What each symbol does to the states:
fulu po tomo
fulu ku mimu
fulu du luke
kugu po nini
kugu ku fulu
kugu du zimi
neke po mimu
neke ku lode
neke du fozu
game po boga
game ku dite
game du neke
rake po todu
rake ku sibi
rake du lako
pufo po lumi
pufo ku kubu
pufo du famu
nupo po nufi
nupo ku bapu
nupo du fuma
bipo po lugu
bipo ku muve
bipo du geli
sole po pufo
sole ku rido
sole du geli
zafu po potu
zafu ku rake
zafu du todu
guta po vilo
guta ku fuma
guta du zafu
mube po kapa
mube ku rupe
mube du vita
nufu po kure
nufu ku karo
nufu du kure
rupe po vita
rupe ku gebe
rupe du garu
zape po pubo
zape ku nufi
zape du ruta
zuro po panu
zuro ku sibi
zuro du tome
rese po mize
rese ku tidi
rese du boka
bazo po dobu
bazo ku pubo
bazo du kure
done po puvi
done ku kifu
done du rese
luke po tola
luke ku nifu
luke du neke
vara po bubi
vara ku nugo
vara du dore
divo po karo
divo ku rese
divo du mize
sori po zafi
sori ku sori
sori du sole
kifu po rese
kifu ku muve
kifu du tidi
bila po bosi
bila ku bagu
bila du sito
bulo po gana
bulo ku mube
bulo du kapa
fozu po nifu
fozu ku deru
fozu du nisu
lugu po famu
lugu ku geli
lugu du nugo
pido po kuvo
pido ku kubu
pido du tazu
bisu po lumi
bisu ku pemo
bisu du pufo
tilu po rido
tilu ku game
tilu du boga
gefi po pabu
gefi ku potu
gefi du guta
muve po tidi
muve ku gana
muve du puvi
suza po tola
suza ku tola
suza du bagu
todu po fuma
todu ku lako
todu du tefo
vita po fizo
vita ku garu
vita du kopo
kapa po leda
kapa ku panu
kapa du fizo
suze po zuge
suze ku gefi
suze du zuro
boga po keme
boga ku lumi
boga du rido
lelo po moro
lelo ku veta
lelo du mize
nugo po bipo
nugo ku zati
nugo du veta
dite po lumi
dite ku pido
dite du kuvo
veda po bosi
veda ku tazu
veda du nisu
pubo po guta
pubo ku ruta
pubo du poba
toku po fela
toku ku vara
toku du bazo
kuvo po bubi
kuvo ku vara
kuvo du rido
nisu po veda
nisu ku ruta
nisu du tazu
mize po done
mize ku boka
mize du rese
fizo po mube
fizo ku kifu
fizo du rupe
puvi po vube
puvi ku leda
puvi du bulo
guzu po fiko
guzu ku pufo
guzu du sori
kubu po pigo
kubu ku zafi
kubu du guzu
poba po guta
poba ku guta
poba du nufi
gina po zuli
gina ku fiko
gina du gina
ruta po lako
ruta ku suvi
ruta du nupo
rido po bisu
rido ku neke
rido du pemo
ramu po sole
ramu ku tilu
ramu du sori
voni po mero
voni ku famu
voni du ramu
fiko po kubu
fiko ku tomo
fiko du zafi
pemo po bubi
pemo ku rivu
pemo du zafi
mero po famu
mero ku veta
mero du mero
sibi po tome
sibi ku done
sibi du rake
zuge po vita
zuge ku bagu
zuge du panu
dode po tomo
dode ku suza
dode du kugu
zuli po vara
zuli ku nini
zuli du kopo
zati po veta
zati ku pigo
zati du gina
lumi po rivu
lumi ku kuvo
lumi du bubi
dobu po toku
dobu ku suze
dobu du pubo
tomo po dore
tomo ku kugu
tomo du nini
desi po keme
desi ku pido
desi du lugu
tazu po deru
tazu ku loga
tazu du bila
tefo po rake
tefo ku bulo
tefo du vofe
mimu po kuvo
mimu ku fozu
mimu du boga
lako po tefo
lako ku zuge
lako du tete
rivu po game
rivu ku bubi
rivu du zati
tome po sepe
tome ku tidi
tome du karo
vaki po pido
vaki ku dore
vaki du sapo
gana po puvi
gana ku kopo
gana du leda
moro po sepe
moro ku voni
moro du vita
deru po nisu
deru ku bila
deru du pido
nifu po kuvo
nifu ku nisu
nifu du veda
pigo po gina
pigo ku gana
pigo du fiko
geli po nugo
geli ku bubi
geli du zati
nini po dode
nini ku zimi
nini du suza
keme po voni
keme ku lugu
keme du famu
sito po loga
sito ku toku
sito du fela
zafi po game
zafi ku sole
zafi du pufo
dore po sapo
dore ku rivu
dore du dode
potu po ruta
potu ku todu
potu du fuma
vilo po gefi
vilo ku zafu
vilo du potu
lozi po bazo
lozi ku zape
lozi du pubo
vofe po suvi
vofe ku kifu
vofe du pabu
sepe po gebe
sepe ku voni
sepe du lelo
tete po vofe
tete ku panu
tete du tete
panu po suze
panu ku rese
panu du nufu
leda po bulo
leda ku veta
leda du gina
tola po fulu
tola ku neke
tola du mimu
bapu po luke
bapu ku vilo
bapu du gefi
kure po lozi
kure ku suvi
kure du zape
bagu po sito
bagu ku dobu
bagu du toku
nufi po lozi
nufi ku lode
nufi du suvi
fuma po zafu
fuma ku tefo
fuma du rake
boka po kifu
boka ku vube
boka du gefi
pabu po bapu
pabu ku guta
pabu du vilo
lode po suvi
lode ku gefi
lode du nufu
veta po geli
veta ku gina
veta du zuli
gebe po garu
gebe ku lelo
gebe du moro
bosi po tazu
bosi ku sito
bosi du loga
loga po bila
loga ku fela
loga du bagu
garu po kopo
garu ku moro
garu du mero
kopo po divo
kopo ku gina
kopo du gebe
suvi po nupo
suvi ku pabu
suvi du bapu
famu po desi
famu ku famu
famu du bipo
vube po muve
vube ku bulo
vube du moro
zimi po suza
zimi ku luke
zimi du tola
sapo po vara
sapo ku dode
sapo du tomo
bubi po kubu
bubi ku nifu
bubi du pido
tidi po boka
tidi ku puvi
tidi du vube
karo po sibi
karo ku guta
karo du zuro
fela po tefo
fela ku bazo
fela du dobu

The rows follow the links: the fewer symbols apart two states are, the more alike their rows tend to be.

Each row is also shifted at random along 7 hidden directions that mean nothing.

Rows with their states:
[-37  13  16   0 -26  15  -7 -12  16   5  18 -19  10 -13   7 -51 -35  15  -6  -8  24 -23 -25   9 -10   2  -7  -9  15  44  -3 -17   0  10   8  10 -12  19  29  -7  50 -30  18  -3] | mero
[ 48  -1  -5  -9  10  30 -20  33   0 -12  24  10  18  -8  17 -14   8  21 -11  21   4  22  -9   6   3  -5  -4  -7 -20 -12 -30 -31 -34   6  15 -23  17 -18 -17 -20  -3   0   3   3] | guzu
[ 45 -47 -43  -9 -40  11 -18 -19   8  12 -12 -27  16   9   3  -2  -8  30  15 -10 -14  -7  -5 -23   1  -1  -3   4  30  13  17  -9  -6 -27  -6  -6   5  22  14  51  14 -44  -4 -25] | kugu
[-65  -6 -43  -7   2 -13  -4  14 -11  -3   3  13  20  21   2  31   6 -16   1   4 -18   4  33 -19  16  -4  -1  17 -16  -9  23  -9 -39 -34  -6 -10  13 -33 -16  26 -60  -9 -16   0] | bisu
[-22   2  25  18 -10   8  14  -5   1  16 -20 -23   6 -29  -8 -29 -12  10 -21   6  29  -9 -23  30   5  -5  16 -19   1  20  22  12   7  26  -2  -5 -41   7  -2  -1  52  -7  31  27] | zuge
[ -2  34  -8  15  16 -31  -3  28  27   0  20   4   0  14  24 -31   3 -26  12 -18 -26  -8   9 -27  -5  -3   9  19  -7 -22  -2 -26 -19 -10  16  14  18 -17   8 -27   9 -10   9  -1] | rivu
[ 58 -32  42  -2   9  61 -19 -15 -38   5 -20  14 -11 -15  -4  -8  12   8   6  26   9   2 -34  49  19  -3  -3 -26  -1 -24   2  39  43  46   0 -12 -32 -19 -27   3   9  49   7  24] | kapa
[-28 -39   2   8   6  -9   9   4 -17   7 -33  -3  -4  12 -31  28  21  -3   7  17  -6   0  -9  10  10   1   4  10  14  -4 -24  14  -2  26  -2 -16  -2 -21  12   9 -32  30  -8  15] | vilo
[-47 -61 -51  17 -40 -29  -4 -30   6  -9 -20  12  14   3   4  67   4  -9   0 -13 -27 -32  14 -34  15  -6  24  13  -5 -12  59  37  -2 -60 -19  15   3 -13 -16  63 -44   4 -22  -4] | fela
[ 60 -12 -15 -37 -15  36   2  12 -32  -1  16 -25  16 -11  -9   5 -14  50 -19  27  53  51 -10  23  -2   4 -36 -11   7  47 -39 -18 -33  -9   4 -48  12  23 -22   4   3 -24  -3  -9] | sibi
[-77  22 -14 -17 -22  16  -9 -15 -27   6  10   5  13  17 -14  63 -29  25 -23  -3  18   7  41 -10   0  12 -27   2  -1  27   4   7 -13 -44  -4   4  33  15 -10  47 -41   4 -30  -2] | nugo
[ 15 -25   6  -2  10   9  14  -3 -19 -23  -5  32  14  -5   3   6  23  10  -7  -8  10  15   1  24  18 -14  -9 -19 -29  -4 -19  -1 -38   1 -26 -30 -12 -27 -22  20 -25  35 -25  21] | veda
[ 61  -7  11   5  -8 -10  20   7  -7  -3  10 -15  14 -15  -5 -11 -13  10 -18  -2  31   5 -16  19   0  -7  -6   7   3  31 -25 -21 -49  -4  -2 -26  -8 -24  -5  -7  13   2 -12  15] | tefo
[ 32  43   0 -20  -6 -31  16 -25  -1 -36  46  -9   3 -32  19 -21 -30 -36  -8 -30  -8   2  32  -4 -15 -14  -4  24 -16  -6  23 -40 -68 -49 -24   5 -19 -58 -22 -18   9 -32 -44 -21] | gebe
[ 63 -11 -30 -11 -32  13 -17 -11   9   3  11 -14  20   6   9   3 -17  34   2 -14   4  -2   5 -22  -4   1 -16  -3  12  25   4 -18 -11 -33  -3   0  20  31   6  37  12 -37 -11 -17] | vaki
[  8 -89 -54   1 -52   7 -21   6  -6 -11  -3 -37   3 -21  22   2  19  37  18   3 -35  15 -30 -33   1  -9   6  24  40 -32 -26  -3 -23 -36  12 -33  19 -31 -25  29  33  -1  -1 -30] | leda
[-32 -52 -23 -25 -10   8 -20 -30  -5 -18   5   6 -36   5   2  17  18  -8  35  11 -25   4 -12 -16 -14  13 -13   6  28 -17  -8  33  66   1  -1  14   6  29  12  -3 -20   6  -5 -54] | sepe
[-30 -41 -37  -7 -13 -11  -7   7   8 -13  -7  -9   3 -10  -8  44  19  15 -16  24 -26  21  13 -24  -2  -6  20  13  -2 -26 -10  -5 -16 -18   1 -11  17  -6  -4  12 -25 -11  -3 -27] | kure
[-12   4 -29 -25   4  34 -23  -5   3  15   8  22   9  31   1   7 -12  -1   9  24  23  -4   5   3   6  15 -19 -25 -10  36  33  12  39   3   4  16   2  60  12   5 -41 -38  16 -17] | game
[ 27 -20 -27 -17 -29  12 -12   6   2  -6  18 -36  -9 -21  19 -22  -2  26  11   5   5  27 -21 -15 -17   6 -12   7  28   3 -19  -7  15 -16  16 -12  11  26  -8 -13  46 -28  19 -40] | bulo
[-53  18   1   6  14 -17   3  21  16   9 -19 -16 -12  -7 -14  10  12  -4 -14  22 -16   9   7 -11  -9   2  28   9   3 -21  -3   4  24  21  18   7   3  14  14 -28   9  -6  31  -9] | nufu
[-36 -13 -25  -4 -27   7 -24 -40  -6  17 -14  -3 -12  24  -5  50 -19   2  19 -10 -13 -25  16 -29  -3  15 -10   7  24   2  49  36  56 -32   1  37  19  31   3  50 -25  -9 -17 -20] | zuli
[ 76  35   4 -21  14 -26  31  -3 -22 -16  26  -7  14 -16 -13  25 -22 -15 -26  -2  27  23  29  19   2  -8 -12  19 -16  19  -2 -33 -70 -35 -13 -24   0 -43 -31 -12 -28 -15 -46   8] | vofe
[ 49 -39   3  12   5   2 -15 -25  16   2 -18  19  -6   5 -11  29   5 -22   8  21 -15 -40 -17   2   7  -2  27  -4  -5 -15  36  37  52  24   4  31 -13   8  13  -8 -36   8   1  -2] | nufi
[ 21 -38 -20 -45  -5  52 -13 -15 -48 -10 -17   8  17   7 -28  62  23  59 -12  20  -4  64  39  12   8  -4 -32 -17  -5  -8 -39  -6 -30 -14 -29 -49  25   4 -23  73 -54  12 -45 -14] | suza
[-52 -23   4  14  -6  16   1  -1   2   7 -23  19   6   5  -2   4  16  20  -3   0  16  -3 -13   8  11   4   3 -32 -12  13   3  29  28  15  -7  -1  -8  41   7  21   6  22  24  14] | bila
[ 38  49  48   4  21  26  -1  -7 -17  22 -18   4  -2   6 -19  -2  -6  11 -11  -6   9   2  16  26   4   1  -4 -17  -4   0  -2   3  10  30  -7   6  -6   3   2  14   8  19  -5  33] | dode
[-17 -19   3   8  -6  15  10 -12 -11  -3 -11  26  25   1   0   4   3   8 -13  -9  22 -10   0  25  24  -8  -1 -26 -26  21  20  14 -22  -5 -22 -11 -22  -4 -16  37 -13  18  -9  30] | tazu
[-14 -37 -36 -31 -22  13 -13 -25  -9 -13   8 -11 -15  -6   7  11   1  -2  22  11 -13  15   1 -14 -10   6 -11   3  16  -6  20  20  34 -23  -5   3  -3  19  -8  13 -10 -21  -4 -50] | fizo
[ 51 -15 -14  -4 -15  -1 -10   7  44  -6  16 -19   7 -22   7 -22  -7  17 -18  21   3  -9 -25 -10 -18  -1  22  -8   3  14  -6 -18  14  10  16  10   0  42  27 -33  33 -48  32 -31] | zape
[ 34  49  32  11  15  10  -8  13 -10   0  21   6  -1 -10  11  -2 -17   1 -18  -7   2   3   9   6   0  -2  -2   6 -17 -23  -9 -11 -17  -7  11   7  10 -33 -25 -19  12  25 -11  27] | pigo
[ 26  -6  15   8   9 -12  13   8  13 -30   7  22  -5 -17  14  -2  25  11  -7 -16  -2  16  -7  -3  -8  -7   5 -10 -23 -16 -35  -1  -6   0 -12  -6   7   4  -7 -14  17  29  -5  -4] | loga
[ -6  32  19 -30  17  14   1 -32 -19 -15  21  17 -21  -5  -2  10 -14 -21   4   3  10   6  21  16 -10   7 -21  -9 -10   0   9  12  30  -6 -14  20 -11  11  -8 -16 -21  -1 -24 -20] | moro
[ 47 -62 -12  37 -16 -34  -5 -18  27  12 -38 -13 -15  12  11 -32  25 -26  50 -31 -58 -50 -31 -28   8 -13  35  22  40 -42  26  16  25  12  -4  22 -19 -32  26  20  30   4   6   1] | zimi
[ 39  55  32   0  17  13  -1   8  15  16  -4 -15 -12   2  -6 -30  -7  18  -3  -9   4   7   2   3 -17   7  -6 -10  12   5 -20 -14  27  26   9  13   7  41  27 -14  44 -13  18   2] | tomo
[-11  -6  -5 -10  -8   7   5 -11 -11  19 -13  -9   2  20 -26  23 -21   6   1  14  34 -15  -6  13   1  14 -15  -7  15  54   8  18  25   9   4   5   1  38  20  14 -27 -14   2  -1] | zafu

From each start, follow one symbol. Which state do you reach?
Answer with the state's name.
[ 26 -45 -25  20 -29 -23  -4 -13  20 -21  -1   7   9 -15  18  21  10   4  -6 -16 -26 -22  -3 -27   2 -12  29  10  -8 -24  18   9 -16 -37  -9   7   3 -17 -10  21   4   1 -12 -10]
ku
vara
[ 44  -6  24  14  24  28 -18  -5  10  14  -9  39  -1  23   7 -34   0 -31  25  10  10 -50 -33  30  16   3   2 -28 -15   9  33  22  48  50   3  28 -30  10  18 -21 -15  12  20  26]
du
rido
[-39  38   6   4   0 -12  12   0   4   0   1   2  15 -14 -12  29 -17   2 -42   4   5  -1  34  -1   0  -5  20  -2 -26   1  27  -7 -24 -21  -6   8   0  -1  -9   9 -10  -9  -1   9]
du
kure
[-35 -38 -16   3  -9  -3   4 -23 -33  12 -36  10  13  19 -41  76  -6 -13 -10  20   1 -19  19  12  26  -2   7   9   0   9  34  28 -12  -8 -15  -5  -6 -35 -11  52 -82  19 -34  23]
po
vilo
[ -2 -23   5  29 -23 -12  -7   3   4  -8   9  -1  14  -7  15  -7  -7   0  -1 -22 -17 -28 -14 -12  12 -13  11  22   6 -19 -11 -17 -50 -21   6  -5   5 -67 -14  13  13  29 -23  23]
ku
bubi
[ 11 114  31 -16  26  -8  12  -3   0  12  20  -5  -5   9 -10   7 -32  -1 -24 -20  19  19  55  -4 -23  11 -17   0 -15  19   5 -23  -2 -16  -3  25  20  35   8  -7   9 -26 -13   6]
du
tomo
[-36  12 -13 -20  12  35 -11  23   2  10   6  16  14  23  -2  -8   7  20  -2  24  27  21   1  13   4  10 -23 -31 -15  32 -14  -6  14  21   7 -11  13  51  16  -4 -17 -14  29  -5]
du
kuvo
[ 60  32  34  11   2  -7  -6 -34  -4 -11  30  24  -6   2  13  11 -34 -31   1 -28  11 -43  -1   4   0   1 -11  10 -12   9  25  12   5 -22  -3  36  -1 -23 -11 -11 -13  22 -40  18]
po
lugu
[  9 -34  23  -5   5  22 -14 -39 -34 -11 -12  27 -26   1  -4  23   8 -28  27   4 -18 -16  -6  19  12   3  -3  -1   3 -36  21  48  46  11 -14  16 -21 -33 -20  12 -32  51 -31   0]
po
moro
[ 29 -17 -12 -25   2  17   0  19   3  -8   2 -13  21 -17 -15   2   9  36 -31  38  11  39   2  13   1 -12   3  -9  -9  13 -41 -34 -42  17   1 -36   5   5   3  -9  -5 -28   4 -13]
du
nufu
[119 -63   1  31 -13 -25  -1 -25  23  -6  -9   4  15 -12   4 -14  -8 -33  10  -5 -13 -68 -41   8  17 -18  38  12   1  -2  42   3 -16  10  -7  15 -37 -56   8  -6  -8  -4 -16  20]
ku
bapu
[ 32 -49 -54 -18 -36   5  -7 -12  -9  10  -3 -31   4  -2  -4  23 -14  12  11  21  19   1 -15 -11   2   7  -6   9  28  29  26  16  15 -28  10  -9   0  25  -8  18 -10 -41   9 -26]
ku
guta
[-25  25   6  -5  10  -3  -1 -20  25   2   3  32 -26  19   2  31   1  -5   6  -4  19 -11   7 -14 -22  24  -4 -27 -13  18  26  51 102  -4   0  53  11 106  21 -10 -13   0  20 -26]
po
loga
